(in the rows, 128 means zero)
Each row of numbers belongs to one of the elements below and depends on some of the facts about them. Some rows are named. Which element is each other row?

Some facts about the elements:
K_105	γ	solol; K_114	γ	vudri; K_137	γ	vudri; K_156	γ	solol; K_157	γ	vudri
K_16	γ	vudri; K_162	γ	vudri; K_167	γ	ganu; K_181	γ	skelas; K_2	γ	ralalo
K_20	γ	vudri; K_201	γ	skelas; K_212	γ	vudri; K_231	γ	vudri; K_237	γ	solol
K_242	γ	ganu; K_298	γ	ralalo; K_299	γ	solol; K_328	γ	skelas; K_331	γ	skelas
K_348	γ	vudri; K_354	γ	vudri; K_359	γ	vudri; K_360	γ	ralalo; K_363	γ	skelas
K_4	γ	vudri; K_419	γ	vudri; K_435	γ	solol; K_441	γ	solol; K_442	γ	ralalo
K_459	γ	ganu; K_483	γ	ralalo; K_513	γ	solol; K_520	γ	ralalo; K_521	γ	skelas
K_546	γ	skelas; K_563	γ	vudri; K_58	γ	ganu; K_583	γ	ganu; K_591	γ	skelas
K_596	γ	ganu; K_606	γ	solol; K_617	γ	solol; K_633	γ	vudri; K_646	γ	ralalo
K_651	γ	ralalo; K_652	γ	skelas; K_666	γ	ganu; K_667	γ	skelas; K_67	γ	vudri
K_684	γ	ralalo; K_685	γ	vudri; K_694	γ	ganu; K_703	γ	solol; K_704	γ	vudri
K_709	γ	skelas; K_73	γ	ralalo; K_75	γ	ganu; K_756	γ	vudri; K_784	γ	vudri
K_793	γ	vudri; K_799	γ	vudri; K_803	γ	vudri; K_811	γ	ralalo; K_846	γ	vudri
K_862	γ	vudri; K_872	γ	ganu; K_878	γ	skelas; K_882	γ	ralalo; K_883	γ	vudri
K_895	γ	skelas; K_916	γ	ralalo; K_917	γ	ralalo; K_921	γ	ralalo; K_939	γ	solol
K_940	γ	skelas; K_956	γ	skelas; K_961	γ	skelas; K_976	γ	skelas; K_977	γ	skelas
K_985	γ	ganu; K_105	Φ	K_988; K_114	Φ	K_632; K_137	Φ	K_821; K_156	Φ	K_44
K_157	Φ	K_338; K_16	Φ	K_632; K_162	Φ	K_371; K_167	Φ	K_232; K_181	Φ	K_812
K_183	Φ	K_628; K_2	Φ	K_966; K_20	Φ	K_779; K_201	Φ	K_561; K_212	Φ	K_323
K_231	Φ	K_779; K_232	Φ	K_338; K_237	Φ	K_293; K_242	Φ	K_966; K_255	Φ	K_286
K_272	Φ	K_951; K_293	Φ	K_338; K_298	Φ	K_796; K_299	Φ	K_293; K_323	Φ	K_678
K_328	Φ	K_806; K_331	Φ	K_740; K_348	Φ	K_806; K_354	Φ	K_628; K_359	Φ	K_740
K_360	Φ	K_334; K_363	Φ	K_632; K_371	Φ	K_566; K_396	Φ	K_951; K_4	Φ	K_338
K_405	Φ	K_566; K_419	Φ	K_255; K_426	Φ	K_678; K_43	Φ	K_334; K_435	Φ	K_396
K_441	Φ	K_338; K_442	Φ	K_628; K_459	Φ	K_490; K_483	Φ	K_43; K_490	Φ	K_806
K_493	Φ	K_504; K_498	Φ	K_566; K_513	Φ	K_405; K_520	Φ	K_426; K_521	Φ	K_334
K_546	Φ	K_255; K_551	Φ	K_476; K_561	Φ	K_678; K_563	Φ	K_371; K_58	Φ	K_504
K_583	Φ	K_659; K_591	Φ	K_272; K_596	Φ	K_334; K_606	Φ	K_323; K_617	Φ	K_632
K_625	Φ	K_678; K_632	Φ	K_678; K_633	Φ	K_779; K_643	Φ	K_566; K_646	Φ	K_796
K_651	Φ	K_551; K_652	Φ	K_272; K_659	Φ	K_951; K_666	Φ	K_504; K_667	Φ	K_806
K_67	Φ	K_659; K_684	Φ	K_323; K_685	Φ	K_313; K_694	Φ	K_951; K_703	Φ	K_493
K_704	Φ	K_812; K_709	Φ	K_628; K_73	Φ	K_988; K_740	Φ	K_566; K_75	Φ	K_286
K_756	Φ	K_951; K_779	Φ	K_951; K_784	Φ	K_796; K_793	Φ	K_988; K_799	Φ	K_286
K_803	Φ	K_625; K_811	Φ	K_255; K_812	Φ	K_821; K_846	Φ	K_498; K_862	Φ	K_232
K_872	Φ	K_426; K_878	Φ	K_561; K_882	Φ	K_350; K_883	Φ	K_183; K_895	Φ	K_779
K_916	Φ	K_628; K_917	Φ	K_313; K_921	Φ	K_643; K_933	Φ	K_628; K_939	Φ	K_551
K_940	Φ	K_323; K_956	Φ	K_426; K_961	Φ	K_293; K_976	Φ	K_632; K_977	Φ	K_632
K_985	Φ	K_740; K_988	Φ	K_806; K_105	σ	K_561; K_114	σ	K_546; K_156	σ	K_643
K_157	σ	K_405; K_162	σ	K_426; K_181	σ	K_625; K_183	σ	K_667; K_2	σ	K_591
K_20	σ	K_183; K_201	σ	K_704; K_231	σ	K_58; K_255	σ	K_659; K_298	σ	K_883
K_328	σ	K_583; K_331	σ	K_933; K_350	σ	K_685; K_359	σ	K_331; K_360	σ	K_328
K_4	σ	K_988; K_419	σ	K_348; K_43	σ	K_617; K_441	σ	K_442; K_442	σ	K_566
K_459	σ	K_371; K_476	σ	K_756; K_498	σ	K_20; K_513	σ	K_812; K_520	σ	K_694
K_521	σ	K_628; K_546	σ	K_359; K_561	σ	K_201; K_566	σ	K_298; K_596	σ	K_162
K_633	σ	K_703; K_646	σ	K_956; K_651	σ	K_483; K_652	σ	K_740; K_678	σ	K_916
K_684	σ	K_678; K_685	σ	K_2; K_703	σ	K_632; K_709	σ	K_232; K_73	σ	K_157
K_75	σ	K_563; K_756	σ	K_684; K_793	σ	K_73; K_796	σ	K_666; K_799	σ	K_811
K_803	σ	K_799; K_806	σ	K_476; K_821	σ	K_939; K_878	σ	K_156; K_882	σ	K_951
K_917	σ	K_313; K_921	σ	K_360; K_933	σ	K_961; K_940	σ	K_16; K_951	σ	K_231
K_961	σ	K_779; K_985	σ	K_652

Known rows:
[171 115 119 121 134 158 131  99 182  99 193 118 123 148 174 117 211 179
 124  84 133  69 143 161 129 122 115]: K_961
[116 128 129 130 124 142 126 160 173 130 142 117 107 154 162 131 121  99
 130 143 133 130 133 138 141 131 136]: K_685
[114 109 112 165 134 136 114 121 157 121 151 101  80 145 151 109 218 157
 122 119 122 110 136 112 128 135 146]: K_596
[152 150 106 102 125 173 124  87 145 133 123 158 211 125 119 121  55 126
 159 155 120 116 103 142 133 133  59]: K_232
[178 126  96 150 139  99  96 123 113 127 142 126  88 117 153 129 119  80
  83 104 170 105 106 112 143 156 180]: K_882
[ 92 127 115 169 155 131 112 123 143 124 122  95  63 149 166 116 211 164
 111 136 110 108 137  99 125 105 167]: K_459
[117 137 133  81  71 131 137 158 132 135  86 105 138 103 128 114 136 120
 140  89  98 143 111 131 134 121 123]: K_846
[126  80 138 142 148 128 128 137 126 126 178 113  96 179 140 145 202 163
 132 109 127 148 156 125 117 148 156]: K_878
[135 160  97 121 127 143 144 181 169 137 109  68 164 119  70 119  51  95
 195 126 122 133 127 107 129 149 114]: K_498
[140 118 135 145 161 146 128 160 136 130 121 116 163 195  68 144  31 134
 197 173 138 145 151 148 110 184 149]: K_561
[134 112 138 115 141 123 126 128  99 152 127 156 204 159  87 152  43 144
 159 149  96 178 131 123 102 140 123]: K_632
[ 89 121 135 169 100  94 146 166 188 123 196 172 117 112 143 119 131  65
 103 151 151 141 148 132 141 118 112]: K_231
[194 109  86 122 165  60  83 103 110 130  77 133  92 116 124 136 151  62
 110 107 152  92 155 123 176 140 158]: K_298
[183 127 104 147 138  98  99 119 109 122 123 128  89 115 146 128 122  88
  88 104 170  98 112 116 141 156 187]: K_646
[114 135 148 103 103 134 129 124 126 132  97 144 134 125 151 124 128 133
 117 135 111 133 120 143 131 109 120]: K_137
[ 97 153 131 156 114 107 150 123 133 126 123 178 188  88  65 111  50 111
 146 174 128 136 132 130 117 116  81]: K_396
[117 161 117 123 138 143 129 118 124 141  99 138 187 115  96 127  45 131
 154 164 103 137 114 120 119 113  93]: K_628
[134 153 110 138 157 138 135 143 170 136 128 115 171 131 102 134  47 103
 169 166 124 126 138 115 125 127 109]: K_796
[117 158 118 121 134 139 132 122 127 141 104 140 189 114  94 128  47 128
 154 160 103 138 116 121 118 115  93]: K_44

Rows to name:
No name comes twice in this set of rows, the named rows included.
[167 113 158 138 171 139 160 122 161 159 127 106 188 122  96 172  56 117
 163 174 138 158 162  84 100 166 135] | K_678
[129 128 127 140 148 129 134 136 159 106 169  99  94 145 157 123 199 174
 120 100 118  91 153 134 117  98 154] | K_546
[105 118 167 128 104 104 152 115  55  94 165 160  55  85 128 121 220 130
  67  96 179 126 127 172 138 108 101] | K_435
[ 87 122 158 176  95 112 154 161 171  96 129 155  97 138 103 104 121  94
 142 171 174 110 160 172 134 155 141] | K_20
[ 96 151 141 133 154 134 125 157 161 131  96 109  88 154 180 139 116 114
 121 163 116 117 141 122 134  93 166] | K_793
[117 130 141  94 119 121 121 117 123 135  76 147 137 123 143 126 138 124
 125 139  96 130 137 149 144 100 107] | K_883
[165 150 133  91  99 106 151 199 190 121 140  64 137 113 133 113 134 131
 147  59  96 100 154 146 116 109 165] | K_359
[115  79 151 153 135 146 126 140 108 108 141 107  76 211 113 130 189 179
 158 123 148 133 153 154 113 178 172] | K_201
[142 125 139  87  94 169 121  92 147 125 118 160 157 134 173 120 134 132
 122 129 123 111 111 165 145 131  89] | K_862
[140 120 124 119 117 168 124 133 185 122 152 132 125 161 177 125 126 103
 139 139 148 112 125 156 151 148 111] | K_157
[224  78 163 146 150 101 133  91 103 152 119 112 107 101 142 177 134 103
  83 116 187 135 142  71 110 202 220] | K_684
[ 69 135 137 132 126 147 123 109  91 115  93 125  79 147 153 121 190 184
 115 130 110 121 113 125 121  96 145] | K_667

The same elements again, as new rows of numbers:
Some elements and their rows:
[138 113 137 126 111 143  90 134 111 148 101 119 155 121  94 107 117 138
  95 139 125 136 113 135  89 129 112 170 142  89 144 104 138 135 125 138]: K_490
[ 90  65 104 166 107  79 203 158 179  73 105 146  98 152 126 128  80 160
 110 117 136 184  94 121 176 115 143 109 155 137  96 118  83 166 109  86]: K_513
[124 101 116 142 128 152 132  92  69 154 148 116 149 103 104 115 101  96
 132 130 109  98 134 126 147 119 147 151 152 100 148  90 111 119 132  94]: K_371
[147 127 149 143 126 117 102 130 136 165 148 106 131 120 145 134 144 123
 144 110 115 121 155 117 108 108 180 101 114 137 102 118 116 124 130 135]: K_583
[156  92 116 106 171 163 113 101  93 162 130 105 162 156 144 148 132  83
  97 171 120  87 137 106 108 134 118 140 148 112 150  94 132 122 115 131]: K_426
[135 118 125 118 107 137 116 116  97 133 115 141 121 133  86 131 133 147
 114 167 148 147 129 128 107 131 123 153 147  99 143 129 123 149 131 134]: K_796
[168  44 105 120 208 111 158 139 155 120 116 107  97 190 197 127  99 137
  97 102 113 138  69  74 165  75 145 108 147 164  61  88  98 176  85 100]: K_617
[120  89 106 170 115  75 169 188 180 127 117  89 120 165 184 151  90 147
  69  65  79 172  98 119 174 148 164 125 143 149 100  90  88 158 107 105]: K_939
[131 116 126 125 119 148 111 116  92 152 127 123 140 133 100 137 126 129
 119 147 125 134 132 125 104 136 126 158 145  98 143 112 130 134 126 132]: K_551
[136 133 162 143 124 122  98 136 140 165 136 113 168 109 130  97 117 127
 120 104 113 115 122 160 114 116 139 118 114 131 109 116 150 109 115 135]: K_348
[ 87 106 111 136  96 137 152 100  96 114 132 148 133 108  66 123 113 128
 128 172 152 134 146 136 132 150 129 140 170  83 152 123 110 129 145 102]: K_498
[103 153 151 137 107 111 123 123 152 145 149 136 149 114 120 146 152 122
 145 141 136 128 181 133 125 119 159  96  88 118 122 141 121  89 148 147]: K_20
[130 135 144 141 115 111 125 110 130 146 145 133 136 128 126 120 143 128
 137 130 130 132 142 157 130 126 130 108 104 134 121 124 142 117 113 133]: K_685
[ 78 117 131 141 132 139 166 161 160  42  71 160  86  99 128 127 119 168
 142  79 159 125  91 121 135 150 125 122 149 160 109 125  78 215 164  94]: K_921
[139 141 123 118 116 130 141 121  61 169 143 121 130 152 124 180 126 109
 148 132 117 144 120 115 126 148 121 155 137 110 134 125 146 139 117 134]: K_293
[129 116 151 137 131 152  82 130 108 158  91 111 180 120 105 114  98 127
 105 137 103 113  93 134  69  99 104 164 143  89 135  95 141 103 112 144]: K_988
[172 166 102  87 158 156 113 111 153 100 169 126 107 128 138  82 149 116
 138 160 132  94 153 116 158 115 123 131 138 150 151 185 163  70 130 148]: K_363
[136 118 122 124 120 145 115 113  96 152 123 123 139 130 105 134 125 117
 119 148 126 134 129 122 107 129 130 151 142  99 143 112 126 133 130 133]: K_504
[113  72 112 147 132  85 180 176 177 102 101 123 116 162 154 146  91 146
 105  94 114 178  85 105 153 106 132 117 133 137  80 112  94 158 108 105]: K_156

Which element is each row?
No name comes twice in this set of rows, the named rows included.
[ 98  94 120 150 112  74 198 171 165  87  96 145  96 187 150 177  98 172
 126 112 121 197  75 116 145 120 110  99 125 141  83 121 103 165  96 110] | K_441
[102 139 116 161 151 122 138 168 149  86  65 101 122 131 208 184 132 126
  91  37  81 115  96 156 138 183 115 125  84 186 153  88  93 174 140 113] | K_483
[133 145 136 120 133 148 138 120  68 187 147 114 158 139 127 182 107  74
 159 118 110 121 105 108 136 129 114 151 134 100 122 113 142 118 116 134] | K_232
[122 113 135 123  98 136  93 137 112 130  98 141 139 125  75 114 127 156
  93 159 153 158 115 138  87 133 116 167 153  90 149 120 136 153 133 137] | K_806
[ 94 132 111 134  88 129 127 121 107 124 103 132 154 143  94 162 126 114
  94 169 128 163 146 162 111 166  91 152 113  92 184 116 128 116 137 133] | K_255
[126 127 115 129  71 118 109 137 109 132 128 126 104 131 101 136 149 157
  90 148 137 162 153 142 119 181 153 164 166 108 167 131 127 163 138 133] | K_821
[120 142 155 136  94 103 124 128 138 128 136 150 125 120 104 103 144 152
 134 137 148 153 142 152 124 132 137 103 131 126 113 144 145 134 119 134] | K_419
[148 192 115 112 109 128 103 120 138  83 141 140  79 114 106  67 143 174
 170 152 129 127 139 148 119 100 122 134 139 151 159 200 162  74 117 151] | K_181
[107 129 138 139 173 136 124 179 166  75  50 128 126 115 161 139 126 152
  89  54 119 135  67 155 109 145  79 141  81 166 123  91  98 202 147 123] | K_73
[140 136 148 124 133 131 123 123 130 181 165 120 158 113 141 117 124  99
 132  95 118 117 136 135 152 122 145 117 106 128 100 114 142 116 127 124] | K_704
[114 142 141 129 118 104 120 101 134 122 134 145 108 126 112 132 162 142
 153 163 151 143 178 138 114 107 141  99  75 128 124 148 116 110 138 144] | K_633

Now the same elements, written a new way:
Some elements and their rows:
[127 167  86 116 123 160 127 107 124  84 215 149  83  72 191 115 125 101
 125 157 137 139 192 145 160 124 108 154 130 208 122]: K_405
[ 78 175  89 174 123 144 110  86 138  74 152 127  82  76 142 101 104 105
 169 156 122 135  86 139 165 126 123 139 131 201 116]: K_591
[ 82 153  92 162 129 125 107  87 125  69 152 126  84  71 125 104 107 106
 155 155 142 137  92 137 165 135 101 142 109 169 117]: K_435
[ 86 133  96 118 121 116 114  84 166  77 157 122 114  73 122 104 113 100
 146 144 116 178 104 138 162 128  97 140 102 164 118]: K_167
[ 83 136  95 116 123  85 157  88 161  78 155 123 152  82 126 105 104 115
 126 146 138 145 135 149 165 125  99 157 103 163 120]: K_348
[ 86 133 114 119 139  87 120  85 120  73 163 127 132  75 122 100 132 103
 128 153 133 156 124 161 164 133  96 137 133 163 119]: K_633
[ 90 137  96 112 120  99 133  84 139  71 150 122 133  76 131 101 104 110
 129 142 121 146 109 143 163 124 115 146 100 162 115]: K_811
[ 80 147  94 140 118 161 105  89 162  89 153 124  86  80 122 106 112 104
 178 144 119 155  93 139 163 132  99 144  99 163 120]: K_237
[121 146  90 114 121 119 113  86 130 103 156 180  79  71 136 111 137 108
 151 164 117 135 152 163 161 126 103 175 148 163 118]: K_43
[ 88 134  96 118 122  88 148  90 135  73 182 124 120  71 130 104 114 104
 124 144 146 198 163 143 163 126  96 140 102 164 114]: K_846
[ 77 139  92 121 130 106 137  86 173  73 165 122 114  77 126 101 105 108
 132 144 136 150 101 150 161 124 101 138  99 162 115]: K_58
[ 83 161  87 136 143 152 107  85 142  73 147 152  85  87 132 104 104 105
 135 142 142 144  88 142 161 136  99 139 104 163 119]: K_606
[127 165  91 114 124 162 127 111 127  78 211 147  79  70 188 117 120 102
 125 159 138 142 183 142 161 125 100 160 132 202 113]: K_643
[ 85 165  94 136 121 146 119  93 143  77 151 123 104  97 127 102  98 103
 151 149 129 137 106 141 162 126  98 138 102 171 115]: K_939
[ 81 136  89 134 125 161 114  87 151  80 148 127  76  76 121 104 111 105
 185 144 123 164  94 138 162 134  96 138  99 165 120]: K_441
[136 148  94 115 166 158  99 111 132  84 157 219  77  73 195 125 114 105
 128 152 118 138 103 193 162 123 111 182  99 165 138]: K_632
[ 82 173  92 141 124 159 122  87 147  73 150 128  79  91 140 101 102 103
 167 140 118 135  92 140 169 124 114 138 113 172 117]: K_546
[ 87 145  93 112 120 110 159  87 162 114 156 143  79  95 152  97 105 164
 137 201 129 138 146 170 164 128 103 200 151 165 131]: K_988
[ 79 183  91 145 126 164 122  88 144  72 152 176  83 104 143 102 104 107
 174 140 116 151  91 139 209 134 102 143 101 180 126]: K_940

Name these rows:
No name comes twice in this set of rows, the named rows included.
[ 81 133  90 114 145  87 126 132 148  75 165 146 150  88 135 106 101 104
 127 145 115 209 115 147 162 128  98 160 108 160 151] | K_16
[ 90 158  89 138 124 182 106  88 163  86 152 132  74  81 126 104 111 107
 203 145 119 143  85 143 168 123 120 140 103 169 121] | K_961
[118 157  93 117 125 154 140  89 127  79 209 172  79  71 174 108 144 104
 126 145 136 151 213 164 164 124  95 147 140 186 119] | K_498

